Here is a tiny trained network, its code and every weight. The questions are about switching its units off for an input and a target symbol, where a switched-off unit gives its printed mean instead of its output.

import numpy as np


def w(rows, s, z=0):
    codes = np.array(rows[::2]) - 128.0
    scale = np.full(codes.shape[1], s)
    scale[-1] = z or s
    return codes * scale


def norm(h):
    return h / np.sqrt((h * h).mean(-1, keepdims=True) + 1e-5)


def f(y):
    return y / 2 * (1 + np.tanh(0.7978845608 * (y + 0.044715 * y**3)))


def softmax(a):
    e = np.exp(a - a.max(-1, keepdims=True))
    return e / e.sum(-1, keepdims=True)


def log_softmax(a):
    a = a - a.max(-1, keepdims=True)
    return a - np.log(np.exp(a).sum(-1, keepdims=True))


def net(x, mask):
    ids = ['ΔΞΦηθω'.index(c) for c in x.split()]
    T = len(ids)
    res = E[ids] + P[:T]
    u = 0
    for l in range(2):
        r = norm(res)
        for j in range(2):
            rows = slice(3 * j, 3 * j + 3)
            q, k, v = (r @ M[l][rows].T for M in (Q, K, V))
            z = softmax(np.where(np.tri(T) > 0, q @ k.T / 3**0.5, -1e9)) @ v
            o = O[l][rows]
            res = res + np.where(mask[u + j], z, o[:, -1]) @ o[:, :-1]
        u += 2
        y = f(norm(res) @ A[l][:, :-1].T + A[l][:, -1])
        res = res + np.where(mask[u : u + 4], y, B[l][:, -1]) @ B[l][:, :-1]
        u += 4
    return log_softmax(norm(res)[-1] @ U[:, :-1].T + U[:, -1])


Q, K, V, O, A, B = {}, {}, {}, {}, {}, {}
E = w([
[77,137,116,107,101,42,135,150],'Δ',
[134,164,157,210,147,117,191,140],'Ξ',
[185,169,109,118,108,78,102,70],'Φ',
[155,142,116,229,165,87,167,166],'η',
[104,147,141,247,128,130,101,86],'θ',
[108,162,118,132,77,209,123,152],'ω',
],0.012)
P = w([
[162,88,153,167,2,119,162,140],'0',
[159,118,102,164,52,113,147,151],'1',
[151,131,100,155,80,116,142,146],'2',
[142,144,96,147,97,118,141,143],'3',
[139,153,92,138,111,119,138,140],'4',
[133,161,95,128,122,121,131,134],'5',
[130,166,96,122,131,122,123,134],'6',
[129,167,101,113,147,121,123,138],'7',
[121,173,112,105,157,124,111,143],'8',
[122,172,122,98,171,128,106,143],'9',
[121,176,129,92,182,130,103,145],'10',
[119,166,131,91,197,134,101,143],'11',
[124,158,139,89,220,137,83,143],'12',
],0.0088)
Q[0] = w([
[152,74,118,4,92,146,134,96],'L0H0',
[128,138,114,90,99,165,127,137],'L0H0',
[88,88,152,109,127,103,138,137],'L0H0',
[128,140,127,153,151,119,155,125],'L0H1',
[109,115,153,107,115,96,136,136],'L0H1',
[162,131,120,112,148,121,179,176],'L0H1',
],0.015)
K[0] = w([
[151,101,127,251,74,99,189,117],'L0H0',
[123,148,137,192,81,149,124,128],'L0H0',
[116,112,152,138,128,98,184,174],'L0H0',
[121,109,115,99,145,130,98,126],'L0H1',
[97,119,121,132,157,94,133,135],'L0H1',
[86,110,122,158,112,134,58,97],'L0H1',
],0.013)
V[0] = w([
[244,134,140,89,97,206,124,72],'L0H0',
[38,84,95,102,114,151,150,166],'L0H0',
[161,104,84,178,125,210,61,88],'L0H0',
[48,93,118,180,157,108,127,223],'L0H1',
[177,53,254,198,171,145,178,82],'L0H1',
[80,135,139,75,114,187,129,183],'L0H1',
],0.0057)
O[0] = w([
[157,91,252,91,196,210,171,188,198],'L0H0',
[63,73,38,168,139,140,66,221,62],'L0H0',
[137,30,226,179,96,210,136,192,194],'L0H0',
[195,86,78,198,104,100,111,152,113],'L0H1',
[79,102,244,148,15,118,132,179,4],'L0H1',
[123,125,72,69,143,47,73,135,38],'L0H1',
],0.0045,0.0026)
A[0] = w([
[222,116,77,134,13,3,21,155,14],'L0N0',
[137,148,106,106,212,181,126,116,254],'L0N1',
[15,64,49,147,134,101,3,245,228],'L0N2',
[163,147,52,177,139,13,100,125,151],'L0N3',
],0.0047,0.0007)
B[0] = w([
[164,40,241,129,125,230,215,109,195],'L0N0',
[198,195,100,139,108,74,72,179,214],'L0N1',
[140,216,133,99,140,139,135,50,208],'L0N2',
[83,100,217,157,140,187,255,102,253],'L0N3',
],0.0059,0.0024)
Q[1] = w([
[116,163,112,87,76,147,224,54],'L1H0',
[149,67,116,32,82,150,81,121],'L1H0',
[42,112,49,20,150,145,116,168],'L1H0',
[141,190,142,129,97,209,126,174],'L1H1',
[187,196,53,170,184,208,134,83],'L1H1',
[12,105,138,106,117,119,101,187],'L1H1',
],0.011)
K[1] = w([
[83,55,202,104,74,138,226,51],'L1H0',
[136,141,177,179,2,184,111,164],'L1H0',
[63,103,54,90,48,152,140,175],'L1H0',
[158,161,138,101,168,184,64,203],'L1H1',
[99,153,119,87,252,150,79,143],'L1H1',
[79,125,99,224,9,111,142,177],'L1H1',
],0.0093)
V[1] = w([
[117,160,107,132,100,199,117,164],'L1H0',
[123,183,193,175,149,102,118,162],'L1H0',
[124,136,196,167,17,254,123,200],'L1H0',
[77,177,130,145,171,34,117,145],'L1H1',
[93,195,137,159,189,154,117,138],'L1H1',
[155,110,138,94,77,238,92,224],'L1H1',
],0.0074)
O[1] = w([
[179,209,120,121,126,98,123,172,152],'L1H0',
[165,85,94,69,119,129,145,96,205],'L1H0',
[131,201,68,41,179,83,62,143,254],'L1H0',
[133,228,69,96,140,73,88,104,67],'L1H1',
[169,108,63,123,118,83,115,208,187],'L1H1',
[132,2,136,237,117,136,207,58,189],'L1H1',
],0.0078,0.0064)
A[1] = w([
[114,205,135,2,107,143,161,64,45],'L1N0',
[152,150,47,146,41,147,156,158,48],'L1N1',
[187,201,142,123,141,153,148,146,83],'L1N2',
[89,143,119,180,38,154,20,148,2],'L1N3',
],0.0062,0.0031)
B[1] = w([
[111,47,37,205,185,125,115,150,255],'L1N0',
[2,48,143,158,158,66,111,76,170],'L1N1',
[176,41,120,162,77,134,72,140,247],'L1N2',
[55,32,142,105,200,131,114,225,98],'L1N3',
],0.0068,0.0029)
U = w([
[139,69,13,205,210,176,134,185,82],'Δ',
[38,233,126,87,184,151,207,98,138],'Ξ',
[68,94,187,98,160,113,84,191,25],'Φ',
[127,129,208,170,21,166,180,157,251],'η',
[205,198,172,3,186,183,98,128,243],'θ',
[152,148,74,85,113,14,120,118,22],'ω',
],0.0047,0.0031)

Each question gives the input, a string of symbols that net reads in full, and the target symbol t.
The units are the heads (3 rows each of Q, K, V and O) and the neurons (one row each of A and B). Each row of codes is followed by its name. A weight is (code - 128) times the scale printed after its matrix; where a second scale follows, it is the last column's (O, A, B and U).
mask holds one flag per unit, layer by layer, with each layer's heads first. A switched-off unit (its flag False) gives its mean, the last column of its rows in O or B, instead of its output. The means were averaged over made-up inputs and are rounded, as every weight is.
A unit's drop is (log p(t) with every unit on - log p(t) with that unit switched off) / (log p(t) with every unit on - log p(t) with every unit switched off).
The circuit of an input: a set's keep is (log p(t) with only the set's units on - log p(t) with every unit switched off) / (log p(t) with every unit on - log p(t) with every unit switched off). Starting from all 12 units, units are removed one at a time, each time the one whose removal leaves the highest keep (on an exact tie, the one counted first), for as long as the keep stays at least 0.8.
units of the circuit, in order: the units of the circuit, biggest drop first
top k neurons: the k neurons with the biggest drops, biggest first
top k neurons in layer l: the k neurons of layer l with the biggest drops, biggest first
which heads matter: for each layer, one digit per head in row order, 1 if its drop is at least 0.15 and else 0, layers parted by /
drop of u: that unit's drop, to one decimal
input Ξ Δ η Φ Δ, target Ξ: units of the circuit, in order => [L1H0 L1H1]
input Ξ Φ Φ ω Φ ω ω Δ θ, target η: units of the circuit, in order => [L1H0]
input θ ω Ξ θ Φ θ θ ω ω θ θ, target θ: which heads matter => 01 / 01
input η θ Ξ, target ω: top 2 neurons in layer 1 => [L1N1 L1N0]
input η Φ η ω Δ θ Ξ ω η η Φ, target Δ: which heads matter => 01 / 11
input Δ Δ θ Ξ θ, target Ξ: which heads matter => 10 / 11
input ω Φ Ξ Φ η θ Ξ Δ, target Ξ: units of the circuit, in order => [L0N3 L1N2 L0H0]
input θ ω Δ Φ η, target η: units of the circuit, in order => [L1H0 L0H1]
input θ θ Ξ Φ θ Φ Ξ Ξ Φ η Ξ Ξ η, target θ: units of the circuit, in order => [L1H1 L0H0]
input ω η Δ θ η, target Ξ: top 2 neurons => [L0N3 L1N0]
input Ξ Ξ θ Φ, target η: which heads matter => 00 / 01
input Δ ω θ ω Δ θ ω θ Φ, target η: which heads matter => 10 / 10
input ω θ ω ω Δ, target η: top 2 neurons => [L0N3 L0N0]
input ω θ Ξ ω ω η Δ θ θ Φ Δ Φ, target Δ: top 3 neurons => [L1N0 L1N2 L0N3]
input Φ Ξ η ω Δ Ξ, target Ξ: top neuron => [L0N3]
input η Ξ θ, target Φ: top 2 neurons => [L1N3 L1N0]
input Ξ θ Ξ θ, target Φ: drop of L0H0 => 0.2
input θ θ Δ θ η Φ θ, target θ: drop of L0N1 => 0.0
input η Ξ ω θ Φ θ Δ Ξ, target Ξ: drop of L1H1 => 0.3
input Δ Δ η ω Δ Φ η Ξ η, target θ: drop of L1H1 => 0.8
input θ θ η Ξ, target ω: top neuron => [L0N0]
